Here is a tiny trained network, its code and every weight. The questions are about switching its units off for an input and a class, where a switched-off unit gives its printed mean instead of its output.

import numpy as np


def w(rows, s, z=0):
    codes = np.array(rows[::2]) - 128.0
    scale = np.full(codes.shape[1], s)
    scale[-1] = z or s
    return codes * scale


def norm(h):
    return h / np.sqrt((h * h).mean(-1, keepdims=True) + 1e-5)


def f(y):
    return np.maximum(y, 0)


def log_softmax(a):
    a = a - a.max(-1, keepdims=True)
    return a - np.log(np.exp(a).sum(-1, keepdims=True))


def net(x, mask):
    res = np.array(x, float).reshape(1, 8) / 4 @ E
    u = 0
    for l in range(2):
        y = f(norm(res) @ A[l][:, :-1].T + A[l][:, -1])
        res = res + np.where(mask[u : u + 10], y, B[l][:, -1]) @ B[l][:, :-1]
        u += 10
    return log_softmax(norm(res)[-1] @ U[:, :-1].T + U[:, -1])


A, B = {}, {}
E = w([
[204,172,153,120,95,161,180,145,94,186,181,166],'x0',
[253,134,128,180,156,83,72,178,122,75,82,164],'x1',
[119,160,121,186,167,108,164,109,56,135,122,86],'x2',
[224,38,153,112,87,208,118,17,87,141,54,12],'x3',
[111,138,35,162,57,137,110,91,95,71,164,168],'x4',
[133,125,132,137,128,127,127,129,132,134,120,135],'x5',
[128,72,151,61,163,47,92,90,31,178,144,187],'x6',
[114,99,119,105,32,78,213,194,100,107,47,122],'x7',
],0.006)
A[0] = w([
[121,77,157,50,146,79,95,73,47,124,162,194,2],'0.n0',
[125,112,96,162,78,119,95,129,109,73,216,112,23],'0.n1',
[165,40,134,46,55,165,83,137,214,108,167,212,107],'0.n2',
[172,144,3,123,53,152,85,113,67,87,183,166,22],'0.n3',
[187,74,103,138,134,126,124,56,146,167,64,92,226],'0.n4',
[89,141,44,128,62,155,110,92,52,119,152,160,51],'0.n5',
[133,168,81,238,182,84,204,79,24,161,114,91,24],'0.n6',
[29,90,124,120,169,93,42,127,156,72,108,99,44],'0.n7',
[196,166,99,86,96,179,159,147,82,184,216,158,126],'0.n8',
[86,92,171,80,148,135,62,149,36,152,124,171,58],'0.n9',
],0.0067,0.0038)
B[0] = w([
[154,203,60,142,105,119,132,116,147,129,114,70,196],'0.n0',
[114,119,169,127,157,109,116,119,192,118,85,129,154],'0.n1',
[63,168,173,191,133,128,71,150,47,120,91,71,211],'0.n2',
[141,86,206,163,167,96,156,101,189,151,100,121,201],'0.n3',
[92,151,112,90,142,144,139,151,127,109,158,254,253],'0.n4',
[98,111,179,99,161,118,175,113,180,149,81,124,192],'0.n5',
[76,138,185,144,85,148,8,172,123,106,80,116,200],'0.n6',
[169,110,86,202,146,167,174,157,84,219,124,150,193],'0.n7',
[134,87,55,188,155,144,132,155,105,194,111,130,214],'0.n8',
[139,200,111,133,93,144,136,92,206,111,95,128,181],'0.n9',
],0.0096,0.0059)
A[1] = w([
[141,147,113,172,128,214,175,169,203,54,165,45,97],'1.n0',
[172,157,225,37,211,123,150,184,129,190,119,81,33],'1.n1',
[26,180,125,158,152,128,120,128,102,134,139,99,254],'1.n2',
[116,101,120,84,161,12,99,63,41,169,126,143,127],'1.n3',
[255,83,127,177,141,57,55,178,128,54,125,148,78],'1.n4',
[101,50,91,134,143,118,99,116,179,102,96,153,122],'1.n5',
[78,68,31,111,199,132,106,118,110,85,58,99,44],'1.n6',
[131,145,113,121,158,45,127,179,178,103,179,170,11],'1.n7',
[130,77,134,102,16,43,214,183,81,87,95,111,102],'1.n8',
[236,37,149,93,96,209,118,22,76,82,77,75,95],'1.n9',
],0.0079,0.0038)
B[1] = w([
[161,216,73,104,90,20,92,78,122,173,75,130,168],'1.n0',
[119,53,140,214,133,94,158,80,197,60,58,136,160],'1.n1',
[213,48,169,48,97,141,122,126,74,60,114,131,255],'1.n2',
[127,219,98,169,60,122,148,167,245,87,99,70,164],'1.n3',
[70,49,110,18,59,225,190,69,130,162,148,50,193],'1.n4',
[185,126,169,141,164,103,185,139,122,206,123,159,167],'1.n5',
[172,150,94,189,133,141,153,212,123,185,167,87,157],'1.n6',
[51,157,135,110,158,144,165,85,30,65,132,180,158],'1.n7',
[174,120,124,150,235,158,2,33,137,184,210,128,180],'1.n8',
[27,192,128,141,171,36,163,237,103,46,191,186,167],'1.n9',
],0.0079,0.0093)
U = w([
[51,188,130,103,163,95,174,188,86,72,180,197,105],'0',
[141,131,121,112,134,141,122,112,118,155,87,138,254],'1',
[146,252,101,127,53,94,113,110,191,148,106,63,102],'2',
[123,73,179,170,158,103,163,100,225,125,82,118,88],'3',
[101,127,194,141,90,158,28,185,92,120,103,64,93],'4',
[165,112,79,187,139,157,166,190,110,219,146,103,109],'5',
[174,124,122,115,206,131,22,54,159,148,247,108,120],'6',
[103,72,122,29,60,164,204,93,148,150,200,53,117],'7',
],0.011,0.0084)

Each question gives the input, the list of numbers given to net, and the class t.
The units are the neurons (one row each of A and B). Each row of codes is followed by its name. A weight is (code - 128) times the scale printed after its matrix; where a second scale follows, it is the last column's (A, B and U).
mask holds one flag per neuron, layer by layer. A switched-off neuron (its flag False) gives its mean, the last column of its row in B, instead of its output. The means were averaged over made-up inputs and are rounded, as every weight is.
A unit's drop is (log p(t) with every unit on - log p(t) with that unit switched off) / (log p(t) with every unit on - log p(t) with every unit switched off).
unit that matters most: the unit with the biggest drop
k most important neurons: the k neurons with the biggest drops, biggest first
top k neurons in layer l: the k neurons of layer l with the biggest drops, biggest first
input [-5,-5,3,7,7,7,-7,-5], class 0: top 2 neurons in layer 0 => (0.n0 0.n9)
input [2,-6,-6,2,-2,6,-8,1], class 2: unit that matters most => 1.n0
input [4,-6,-8,5,5,-7,-4,-6], class 4: 3 most important neurons => (0.n2 1.n4 1.n8)
input [-7,5,6,-3,6,2,-3,3], class 5: top 3 neurons in layer 0 => (0.n7 0.n2 0.n9)
input [7,-8,-2,1,2,-3,-1,8], class 6: top 2 neurons in layer 1 => (1.n8 1.n4)
input [7,6,3,-6,-2,0,-8,-2], class 2: 2 most important neurons => (1.n0 0.n4)
input [0,-8,2,8,-8,3,-6,6], class 0: 2 most important neurons => (1.n9 1.n4)
input [6,-4,-4,7,-8,-1,8,7], class 2: 2 most important neurons => (1.n3 0.n0)
input [-2,8,6,-4,5,7,5,0], class 7: top 2 neurons in layer 0 => (0.n2 0.n4)
input [-6,5,-2,2,3,0,-2,0], class 5: top 3 neurons in layer 1 => (1.n6 1.n2 1.n5)
input [-4,4,-7,-6,2,-5,8,7], class 2: 3 most important neurons => (1.n3 0.n4 0.n0)
input [-8,-4,5,7,-6,5,6,-4], class 5: top 3 neurons in layer 0 => (0.n7 0.n4 0.n3)
input [4,-8,-8,4,7,-7,3,6], class 4: 2 most important neurons => (0.n2 1.n4)
input [-8,4,-3,-2,8,-2,-6,-5], class 3: unit that matters most => 0.n3
input [-8,8,-6,-3,8,-6,-3,5], class 3: 2 most important neurons => (0.n3 0.n1)
input [3,0,0,-5,8,-5,6,0], class 3: top 2 neurons in layer 0 => (0.n3 0.n5)
input [-5,-8,8,8,6,7,-4,-6], class 0: top 3 neurons in layer 1 => (1.n9 1.n4 1.n8)
input [-3,4,6,7,2,1,6,-4], class 0: 2 most important neurons => (1.n9 0.n2)
input [7,5,-6,5,3,-4,-2,2], class 5: top 2 neurons in layer 1 => (1.n2 1.n7)
input [-2,-4,-6,4,-7,-1,3,6], class 3: most important neuron => (1.n1)
input [-5,8,7,7,1,-4,-2,4], class 7: top 4 neurons in layer 0 => (0.n2 0.n5 0.n4 0.n9)
input [-4,5,-8,3,-4,-6,-4,2], class 4: 3 most important neurons => (0.n2 0.n8 0.n3)
input [-5,8,8,7,-1,-1,5,6], class 4: top 2 neurons in layer 0 => (0.n6 0.n8)
input [-2,6,-4,4,5,3,-3,4], class 7: top 2 neurons in layer 1 => (1.n4 1.n1)
input [5,-8,-2,1,3,8,-4,-2], class 1: 3 most important neurons => (1.n4 1.n0 0.n8)
input [7,0,-6,3,-8,3,3,0], class 3: top 2 neurons in layer 0 => (0.n7 0.n6)
input [-2,-1,6,7,-2,7,5,-6], class 0: 3 most important neurons => (1.n9 0.n2 1.n8)
